Below are the code and all the weights of a small trained network. Each question names an input and a class and asks about switching units off, where a switched-off unit gives its printed mean instead of its output.

import numpy as np


def w(rows, s, z=0):
    codes = np.array(rows[::2]) - 128.0
    scale = np.full(codes.shape[1], s)
    scale[-1] = z or s
    return codes * scale


def norm(h):
    return h / np.sqrt((h * h).mean(-1, keepdims=True) + 1e-5)


def f(y):
    return np.maximum(y, 0)


def log_softmax(a):
    a = a - a.max(-1, keepdims=True)
    return a - np.log(np.exp(a).sum(-1, keepdims=True))


def net(x, mask):
    res = np.array(x, float).reshape(1, 5) / 4 @ E
    u = 0
    for l in range(3):
        y = f(norm(res) @ A[l][:, :-1].T + A[l][:, -1])
        res = res + np.where(mask[u : u + 3], y, B[l][:, -1]) @ B[l][:, :-1]
        u += 3
    return log_softmax(norm(res)[-1] @ U[:, :-1].T + U[:, -1])


A, B = {}, {}
E = w([
[96,60,172,201,104,110,121,80,152,204],'x0',
[71,114,145,85,102,117,83,193,119,155],'x1',
[120,133,81,165,60,135,94,127,107,92],'x2',
[87,182,123,60,121,109,121,57,164,157],'x3',
[155,183,253,131,81,143,126,126,140,64],'x4',
],0.012)
A[0] = w([
[126,91,198,82,252,130,171,144,172,150,132],'0.n1',
[174,71,147,220,162,142,148,254,77,109,21],'0.n2',
[82,121,155,98,145,100,42,240,135,174,1],'0.n3',
],0.0083,0.0071)
B[0] = w([
[130,112,93,153,73,195,63,133,98,108,254],'0.n1',
[40,219,151,75,176,137,131,71,172,163,220],'0.n2',
[90,66,92,135,114,17,120,127,124,6,186],'0.n3',
],0.015,0.0058)
A[1] = w([
[130,85,71,101,168,88,172,156,157,161,3],'1.n1',
[253,116,94,190,226,223,206,14,182,99,8],'1.n2',
[232,162,78,2,148,130,206,248,89,56,22],'1.n3',
],0.0077,0.0048)
B[1] = w([
[182,186,204,103,123,136,246,147,98,131,156],'1.n1',
[40,83,139,76,96,63,77,177,99,93,254],'1.n2',
[161,53,153,193,139,104,82,111,171,176,232],'1.n3',
],0.014,0.0048)
A[2] = w([
[189,184,87,83,222,80,92,179,164,102,59],'2.n1',
[102,59,2,102,176,139,196,162,109,172,58],'2.n2',
[43,143,54,142,95,191,70,118,196,109,255],'2.n3',
],0.0093,0.004)
B[2] = w([
[60,102,175,183,164,123,58,12,152,199,152],'2.n1',
[105,151,206,108,3,214,146,157,231,50,186],'2.n2',
[183,169,85,146,216,157,161,125,74,136,252],'2.n3',
],0.012,0.013)
U = w([
[153,167,198,109,37,191,157,160,181,85,197],'0',
[55,212,112,69,208,143,150,49,120,172,197],'1',
[45,87,84,105,108,45,84,131,67,62,143],'2',
[131,50,118,251,135,138,73,68,149,212,125],'3',
[175,139,71,171,115,221,122,146,15,105,197],'4',
[183,146,89,122,173,120,181,165,93,149,52],'5',
[224,108,100,91,117,61,212,185,103,170,3],'6',
[146,108,104,90,136,27,227,148,117,192,19],'7',
],0.013,0.0063)

Each question gives the input, the list of numbers given to net, and the class t.
The units are the neurons (one row each of A and B). Each row of codes is followed by its name. A weight is (code - 128) times the scale printed after its matrix; where a second scale follows, it is the last column's (A, B and U).
mask holds one flag per neuron, layer by layer. A switched-off neuron (its flag False) gives its mean, the last column of its row in B, instead of its output. The means were averaged over made-up inputs and are rounded, as every weight is.
A unit's drop is (log p(t) with every unit on - log p(t) with that unit switched off) / (log p(t) with every unit on - log p(t) with every unit switched off).
The circuit of an input: a set's keep is (log p(t) with only the set's units on - log p(t) with every unit switched off) / (log p(t) with every unit on - log p(t) with every unit switched off). Starting from all 9 units, units are removed one at a time, each time the one whose removal leaves the highest keep (on an exact tie, the one counted first), for as long as the keep stays at least 0.8.
units of the circuit, in order: the units of the circuit, biggest drop first
top k neurons: the k neurons with the biggest drops, biggest first
top k neurons in layer l: the k neurons of layer l with the biggest drops, biggest first
input [-5,-6,4,-5,-3], class 2: top 2 neurons -> [1.n2 0.n1]
input [-2,-2,-7,4,5], class 4: top 2 neurons -> [0.n1 2.n2]
input [-6,-6,3,-8,6], class 1: top 2 neurons in layer 0 -> [0.n2 0.n1]
input [7,-7,2,-2,-7], class 0: top 2 neurons -> [2.n2 0.n1]
input [-7,4,5,-4,0], class 3: top 2 neurons -> [1.n3 0.n1]
input [-8,-1,-3,5,6], class 3: top 4 neurons -> [1.n3 0.n2 2.n1 2.n2]
input [-8,2,7,-7,-7], class 3: units of the circuit, in order -> [1.n3 0.n1]
input [4,7,8,4,5], class 4: top neuron in layer 1 -> [1.n2]
input [4,-1,-2,3,-4], class 0: top 3 neurons -> [2.n2 0.n2 1.n3]
input [-2,-4,4,1,3], class 2: units of the circuit, in order -> [0.n1 0.n2 2.n2 2.n3]
input [-7,-8,0,-1,7], class 2: units of the circuit, in order -> [1.n2 2.n2 2.n3]
input [-8,1,2,7,-4], class 3: units of the circuit, in order -> [1.n3 0.n2 2.n1]
input [-3,4,1,-8,7], class 1: top 2 neurons -> [0.n2 2.n2]
input [7,-2,-1,-8,-8], class 0: units of the circuit, in order -> [2.n2 1.n3]
input [4,-6,-2,3,-3], class 2: top 2 neurons -> [1.n2 0.n2]
input [2,-1,-7,2,-1], class 4: units of the circuit, in order -> [0.n1]
input [-7,0,5,-6,-2], class 3: top 2 neurons -> [1.n3 2.n1]
input [-6,-7,-6,2,-3], class 2: top 2 neurons -> [1.n2 0.n2]
input [6,6,1,4,-2], class 2: top 3 neurons -> [0.n3 0.n2 1.n3]
input [4,8,6,-1,4], class 2: units of the circuit, in order -> [0.n3]
input [-5,3,5,-3,-4], class 3: units of the circuit, in order -> [0.n1 1.n3]
input [-2,-5,-8,6,-2], class 4: units of the circuit, in order -> [0.n1 0.n2]
input [4,4,6,-5,-7], class 0: top 2 neurons -> [2.n2 0.n1]
input [1,-4,-8,5,2], class 4: top 2 neurons -> [0.n1 0.n2]
input [6,8,-8,5,-2], class 2: top 2 neurons -> [0.n3 0.n2]
input [5,-5,-7,-7,-7], class 0: top 2 neurons -> [2.n2 1.n3]
input [-5,7,-4,-8,5], class 1: units of the circuit, in order -> [0.n2]
input [3,7,5,2,-7], class 0: top 2 neurons in layer 1 -> [1.n2 1.n1]
input [7,-3,-6,-7,6], class 1: top 2 neurons in layer 0 -> [0.n2 0.n3]
input [-7,6,-6,-4,4], class 3: top 2 neurons in layer 1 -> [1.n3 1.n2]
